Each row has a name. Each piece below is followed by the name of the row it came from, unless a question asks for something else. Each question is about the rows just above it. Places in a row count from 1.

Columns, left to right: V W Y X S C F
[ 48.3 -61.9 -82.4  71.9  -4.7  57.2  66.7] -> K_359
[ 68.0 -76.8   0.1  85.5  48.2  45.9  63.7] -> K_313
[-76.8   0.3  85.5  48.2  45.9  63.7 -25.0] -> K_417
[ 85.5 -76.8  48.2  63.7  45.9   0.3 -25.1] -> K_584
[ -8.3   5.9 -13.2  62.4 -80.1 -33.4  35.8] -> K_21
[-37.6  18.0  56.7 -43.0  24.0 -22.1 -16.9] -> K_423
[-76.8   0.1  85.5  48.2  45.9  63.7] begins in row and place	K_313, 2
key -> tag
[66.7] -> K_736
[-42.9] -> K_105
[-43.0] -> K_190
[-17.0] -> K_703
[-16.9] -> K_820
The tag of K_423, keyed by place 7:	K_820
[-13.2  62.4] begins in row and place	K_21, 3
[-61.9 -82.4  71.9] begins in row and place	K_359, 2
[-76.8 -25.0   0.3  45.9  48.2  63.7  85.5] is which row reordered?	K_417
Which column holds this, read top down? [-76.8   5.9]	W

Columns, left to right: U G K R H N A Q D T
[ -4.7  53.3  -4.0  -3.7  -4.7   3.1 -55.4   5.7  -1.4 -31.8] : K_500
[ -3.3 -11.3   2.0  -5.3  -0.8   9.7 -22.8  -6.4  -2.9 -34.9] : K_54
[  0.1  19.3   4.5  -0.8   5.3   1.5 -29.3   0.3  -0.3  -7.7] : K_424
[  4.5  27.8  -5.1   6.5   1.0 -11.0   7.1   8.7   3.5  -4.9] : K_450
[ -2.4 -82.0   5.3   2.3   7.2  -4.1 -70.7  25.9   6.4 -47.7] : K_253
[ -0.6  60.6   3.1   1.2   5.7  -3.8 -40.7  28.0   3.0 -50.9] : K_294
[ -2.5  63.5   5.9   1.6   5.8  -2.4  42.5 -26.9   6.6  27.6] : K_541
[  3.4 -58.5  -0.3   3.1   2.4  -6.0  20.5  -4.7   1.8  42.9] : K_226
[ 0.1 19.3  4.5] begins in row and place	K_424, 1
[ 25.9   6.4 -47.7  -2.4 -82.0   5.3   2.3   7.2  -4.1 -70.7] is which row reordered?	K_253

Columns, left to right: Laf Kunur bedi pifa som gunev Niz Pomud kubo
[-2.2 -0.7  2.2  3.5  2.8  2.6  0.6  5.5 -0.1]  K_365
[  3.3  14.0  -4.1  -8.5  -2.1   2.6   2.5 -13.6   1.1]  K_546
[  3.8   7.4   1.9 -26.2 -18.8  36.0   3.4  -9.7  -2.4]  K_971
[ 7.4  1.9  0.4  3.8  3.4 -1.8 -0.8  4.7  0.7]  K_14
[-0.7  2.2  0.8  2.3 -0.3  2.2  2.2 -0.3 -0.5]  K_909
[  5.9  -7.6   1.5  16.4  -1.9  -1.5 -10.5  -5.1  14.0]  K_185
[ 1.6  4.2  1.7  0.3  0.9  1.0  2.3 -2.5 -1.3]  K_461
[ 3.3  2.8  1.7  0.4  2.4  1.8 -0.4 -5.4 -2.2]  K_12
[-66.9  11.7  34.7  13.5 -27.6 -17.8 -36.1 -18.5 -23.5]  K_180
[ 21.2 -34.3  -6.4 -26.2 -18.8  36.0 -18.3  32.5 -11.4]  K_73
[-45.8 -19.1  53.0  13.3 -30.8   0.8 -44.4 -30.7 -21.3]  K_61
[ -1.5  -1.9  -5.1  16.4 -10.4  14.0   5.9   1.5  -7.6]  K_905
Table of tags by key:
[11.8] -> K_347
[4.2] -> K_772
[1.9] -> K_371
[-0.7] -> K_850
[-23.6] -> K_642
[-18.5] -> K_284
[11.7] -> K_635
[-23.5] -> K_146
The tag of K_180, keyed by place 2:	K_635
[  3.8   7.4   1.9 -26.2] begins in row and place	K_971, 1
Which row holds these entries in another order? [-10.5  -7.6  -5.1  -1.9  -1.5   1.5   5.9  14.0  16.4]	K_185
The row with [ 21.2 -34.3  -6.4 -26.2 -18.8  36.0 -18.3  32.5 -11.4] is	K_73
Which row holds these entries in another order? [-1.8  3.8 -0.8  3.4  0.4  0.7  7.4  4.7  1.9]	K_14
Row and place where [-66.9  11.7  34.7  13.5 -27.6 -17.8 -36.1] starts:	K_180, 1
Which column holds [ 3.3  3.8  7.4 -0.7] top down?	Laf

Columns, left to right: J M E P Z B
[ 43.6   6.1 -61.5 -12.9  17.3 -27.4] : K_780
[-61.5  43.7   6.1  17.4 -12.9 -27.4] : K_960
[-27.4   6.1 -61.5  17.4 -12.9  43.6] : K_607
[-78.4   0.1  42.8  25.7  58.5  -1.7] : K_495
[  6.1 -61.5 -12.9  17.3 -27.4  43.6] is which row reordered?	K_780
Table of tags by key:
[17.3] -> K_460
[-12.8] -> K_381
[17.4] -> K_816
[-12.9] -> K_677
[58.5] -> K_75
Join K_607 by its entry at place 5:	K_677
Where does [-61.5 -12.9  17.3] start? Give its row and place.	K_780, 3
[-61.5 -27.4 -12.9   6.1  17.4  43.6] is which row reordered?	K_607

Columns, left to right: Nak zifur kap rol gipu poku
[-17.2  23.2  46.0  -9.7   0.3 -79.3] -> K_239
[ -3.0 -22.6  -9.8  13.8  14.6  13.2] -> K_740
[13.2 37.7 -6.4  1.3  9.4  4.2] -> K_667
[ 11.7 -10.3 -18.1  -1.4   5.0  70.7] -> K_292
[  5.0  -0.8 -52.4  -8.4  -6.4  31.2] -> K_939
[-10.8 -13.0   8.1   7.3   4.4 -22.6] -> K_277
[ -9.8  -5.0   7.0  -1.9   4.5 -21.9] -> K_11
[  2.2 -22.0  27.5   0.9  -2.7  80.2] -> K_634
[-23.8  67.6 -60.5  -9.9  -7.6 -73.0] -> K_535
[-7.4  7.0 17.3  3.6  4.3 -3.6] -> K_918
Which column holds [13.8  1.3] top down?	rol
key -> tag
[2.2] -> K_302
[-10.8] -> K_969
[-9.8] -> K_702
Join K_634 by its entry at place 1:	K_302

Columns, left to right: koba Gorut nesi lesi gol Bozu lopa vivos
[ -8.0 -14.8  -5.2   5.4   0.4  -1.1   1.8  80.1]  K_198
[ -8.0 -14.8  -5.2   5.4   0.4  -1.1   0.0 -12.2]  K_807
[-5.2  5.3  0.4 -1.1  0.4 -1.1  1.8 36.8]  K_281
[-14.8 -14.8] is in which column, read top down?	Gorut
[ -8.0 -14.8  -5.2   5.4   0.4  -1.1   1.8  80.1] is in which row?	K_198
tags:
[1.7] -> K_907
[-5.2] -> K_538
[0.0] -> K_793
[1.8] -> K_249
[0.1] -> K_833
Look up the entry of K_807 at place 7 in the table:	K_793
asked: [ -8.0 -14.8  -5.2   5.4   0.4  -1.1   0.0 -12.2]	K_807
Which column holds this, read top down? [-8.0 -8.0]	koba

Columns, left to right: Los dus Bokib gedak Bapa zofu meso bam
[ -7.5   0.5 -16.2   1.5 -16.0   0.3  -4.4   0.1]  K_883
[ -7.2   1.5  -7.5   0.5 -16.0   0.3  -4.4   0.1]  K_384
[60.4 -1.1 -6.1 -1.3 13.7 -2.7  3.9 -0.6]  K_928
[-88.5   0.5 -16.2   1.5 -16.0   0.3  -4.4   0.1]  K_518
[ 61.9   0.3 -10.7   0.4 -13.7   0.8  -1.6   0.7]  K_880
[ -7.5   0.5  -7.2   1.5 -16.0   0.3  -4.4   0.1]  K_775
Which column holds [ 0.3  0.3 -2.7  0.3] top down?	zofu
asked: [-88.5   0.5 -16.2   1.5 -16.0   0.3  -4.4   0.1]	K_518
[0.5 0.3 0.5] is in which column, read top down?	dus
Row and place where [-7.5  0.5 -7.2  1.5] starts:	K_775, 1

Columns, left to right: zofo somig vekiz radi Tenot sika
[-58.3  21.3  18.8  59.4   8.7 -20.9] = K_356
[-26.0  21.3  18.8  59.4   8.7 -20.9] = K_346
[-47.0 -24.1 -84.0  -2.3  -8.4  -6.1] = K_626
[ 21.3 -58.3  59.4   8.7  18.8   3.3] = K_826
[-58.3  21.3  18.8  59.4   8.7] begins in row and place	K_356, 1
[-47.0 -24.1] begins in row and place	K_626, 1
Which column holds this, read top down? [ 8.7 -8.4 18.8]	Tenot
Which column holds this, read top down? [ 8.7 -8.4]	Tenot
Which column holds this, read top down? [59.4 59.4 -2.3]	radi
tags:
[-20.9] -> K_353
[-24.2] -> K_648
[21.3] -> K_435
[-24.1] -> K_786
[-58.3] -> K_550
[21.2] -> K_847
[-58.2] -> K_475
The tag of K_346, keyed by place 2:	K_435
asked: [-26.0  21.3  18.8  59.4   8.7 -20.9]	K_346

